Below are the code and all the weights of a small trained network. Each question names an input and a class and asks about switching units off, where a switched-off unit gives its printed mean instead of its output.

import numpy as np


def w(rows, s, z=0):
    codes = np.array(rows[::2]) - 128.0
    scale = np.full(codes.shape[1], s)
    scale[-1] = z or s
    return codes * scale


def norm(h):
    return h / np.sqrt((h * h).mean(-1, keepdims=True) + 1e-5)


def f(y):
    return y / 2 * (1 + np.tanh(0.7978845608 * (y + 0.044715 * y**3)))


def log_softmax(a):
    a = a - a.max(-1, keepdims=True)
    return a - np.log(np.exp(a).sum(-1, keepdims=True))


def net(x, mask):
    res = np.array(x, float).reshape(1, 7) / 4 @ E
    u = 0
    for l in range(3):
        y = f(norm(res) @ A[l][:, :-1].T + A[l][:, -1])
        res = res + np.where(mask[u : u + 4], y, B[l][:, -1]) @ B[l][:, :-1]
        u += 4
    return log_softmax(norm(res)[-1] @ U[:, :-1].T + U[:, -1])


A, B = {}, {}
E = w([
[130,156,147,124,136,117],'x0',
[197,98,213,48,98,252],'x1',
[53,90,209,179,131,126],'x2',
[133,143,144,129,132,115],'x3',
[131,118,130,128,125,126],'x4',
[125,111,111,126,128,138],'x5',
[40,116,131,8,61,68],'x6',
],0.003)
A[0] = w([
[78,160,96,34,51,122,125],'0.n0',
[160,121,177,37,134,241,102],'0.n1',
[44,146,142,78,102,138,50],'0.n2',
[16,87,254,193,123,135,6],'0.n3',
],0.0055,0.0022)
B[0] = w([
[206,113,138,195,130,89,210],'0.n0',
[55,165,118,126,100,148,253],'0.n1',
[93,73,176,126,154,77,150],'0.n2',
[235,163,2,104,68,135,196],'0.n3',
],0.0071,0.0038)
A[1] = w([
[133,26,161,198,102,122,49],'1.n0',
[123,110,245,172,49,222,93],'1.n1',
[110,114,133,255,102,54,20],'1.n2',
[65,154,154,173,221,175,7],'1.n3',
],0.0038,0.0018)
B[1] = w([
[139,127,163,92,144,88,84],'1.n0',
[3,127,229,101,180,165,245],'1.n1',
[53,105,161,84,177,161,206],'1.n2',
[116,97,163,95,195,93,71],'1.n3',
],0.0049,0.0011)
A[2] = w([
[43,150,59,242,199,45,180],'2.n0',
[155,139,162,254,206,232,73],'2.n1',
[118,126,147,203,192,192,6],'2.n2',
[90,76,188,39,100,61,104],'2.n3',
],0.0044,0.0012)
B[2] = w([
[95,138,184,84,110,209,252],'2.n0',
[156,62,100,131,160,17,201],'2.n1',
[122,100,133,89,144,89,142],'2.n2',
[159,84,92,110,254,92,155],'2.n3',
],0.009,0.003)
U = w([
[23,148,148,74,141,255,254],'0',
[153,40,109,139,200,43,78],'1',
[180,177,37,146,38,178,30],'2',
],0.0072,0.00059)

Each question gives the input, the list of numbers given to net, and the class t.
The units are the neurons (one row each of A and B). Each row of codes is followed by its name. A weight is (code - 128) times the scale printed after its matrix; where a second scale follows, it is the last column's (A, B and U).
mask holds one flag per neuron, layer by layer. A switched-off neuron (its flag False) gives its mean, the last column of its row in B, instead of its output. The means were averaged over made-up inputs and are rounded, as every weight is.
A unit's drop is (log p(t) with every unit on - log p(t) with that unit switched off) / (log p(t) with every unit on - log p(t) with every unit switched off).
The circuit of an input: a set's keep is (log p(t) with only the set's units on - log p(t) with every unit switched off) / (log p(t) with every unit on - log p(t) with every unit switched off). Starting from all 12 units, units are removed one at a time, each time the one whose removal leaves the highest keep (on an exact tie, the one counted first), for as long as the keep stays at least 0.8.
units of the circuit, in order: the units of the circuit, biggest drop first
unit that matters most: the unit with the biggest drop
k most important neurons: the k neurons with the biggest drops, biggest first
k most important neurons of layer l: the k neurons of layer l with the biggest drops, biggest first
drop when u is switched off: that unit's drop, to one decimal
input [7,-1,-8,-2,-2,-4,-8], class 1: units of the circuit, in order => 2.n1
input [6,-7,-2,4,-8,3,-7], class 0: 2 most important neurons => 2.n0; 0.n0
input [-5,-2,8,-2,-1,2,7], class 2: 2 most important neurons => 0.n3; 1.n1
input [7,-4,8,8,1,-7,6], class 2: 3 most important neurons => 0.n3; 1.n1; 2.n1
input [3,6,8,-4,-1,7,3], class 2: 3 most important neurons => 0.n3; 2.n0; 1.n2
input [-7,-7,5,6,3,-1,6], class 0: 2 most important neurons of layer 2 => 2.n0; 2.n1
input [8,7,-3,-1,7,-7,8], class 1: units of the circuit, in order => 2.n3; 2.n0
input [-1,-4,-4,-5,-3,7,-4], class 0: 2 most important neurons of layer 2 => 2.n0; 2.n3
input [-1,4,5,6,8,2,5], class 1: 2 most important neurons => 0.n2; 2.n3
input [-7,4,3,2,1,0,5], class 1: 4 most important neurons => 0.n2; 2.n3; 2.n0; 0.n0
input [4,-7,4,-7,2,-7,-7], class 0: 4 most important neurons => 2.n0; 0.n0; 2.n3; 1.n2
input [7,5,8,-7,-8,-8,6], class 2: 3 most important neurons of layer 2 => 2.n1; 2.n0; 2.n2
input [-1,-6,-4,-3,-1,-7,6], class 0: units of the circuit, in order => 2.n0; 0.n3
input [3,1,-3,2,-1,-7,-4], class 1: unit that matters most => 0.n3
input [-7,-7,1,-2,-1,2,-5], class 0: 2 most important neurons => 2.n0; 0.n0
input [7,5,6,6,3,-3,-2], class 2: 2 most important neurons => 0.n3; 2.n0
input [6,7,-8,-5,8,-2,8], class 1: 4 most important neurons => 2.n3; 0.n3; 0.n0; 2.n0
input [7,2,4,-6,-3,-1,5], class 1: 2 most important neurons => 0.n2; 2.n3
input [-7,5,1,7,8,5,-7], class 1: 2 most important neurons of layer 2 => 2.n1; 2.n0
input [5,-3,5,-5,6,-5,2], class 2: most important neuron of layer 0 => 0.n3
input [2,-8,-4,6,6,6,7], class 0: drop when 0.n3 is switched off => 0.9
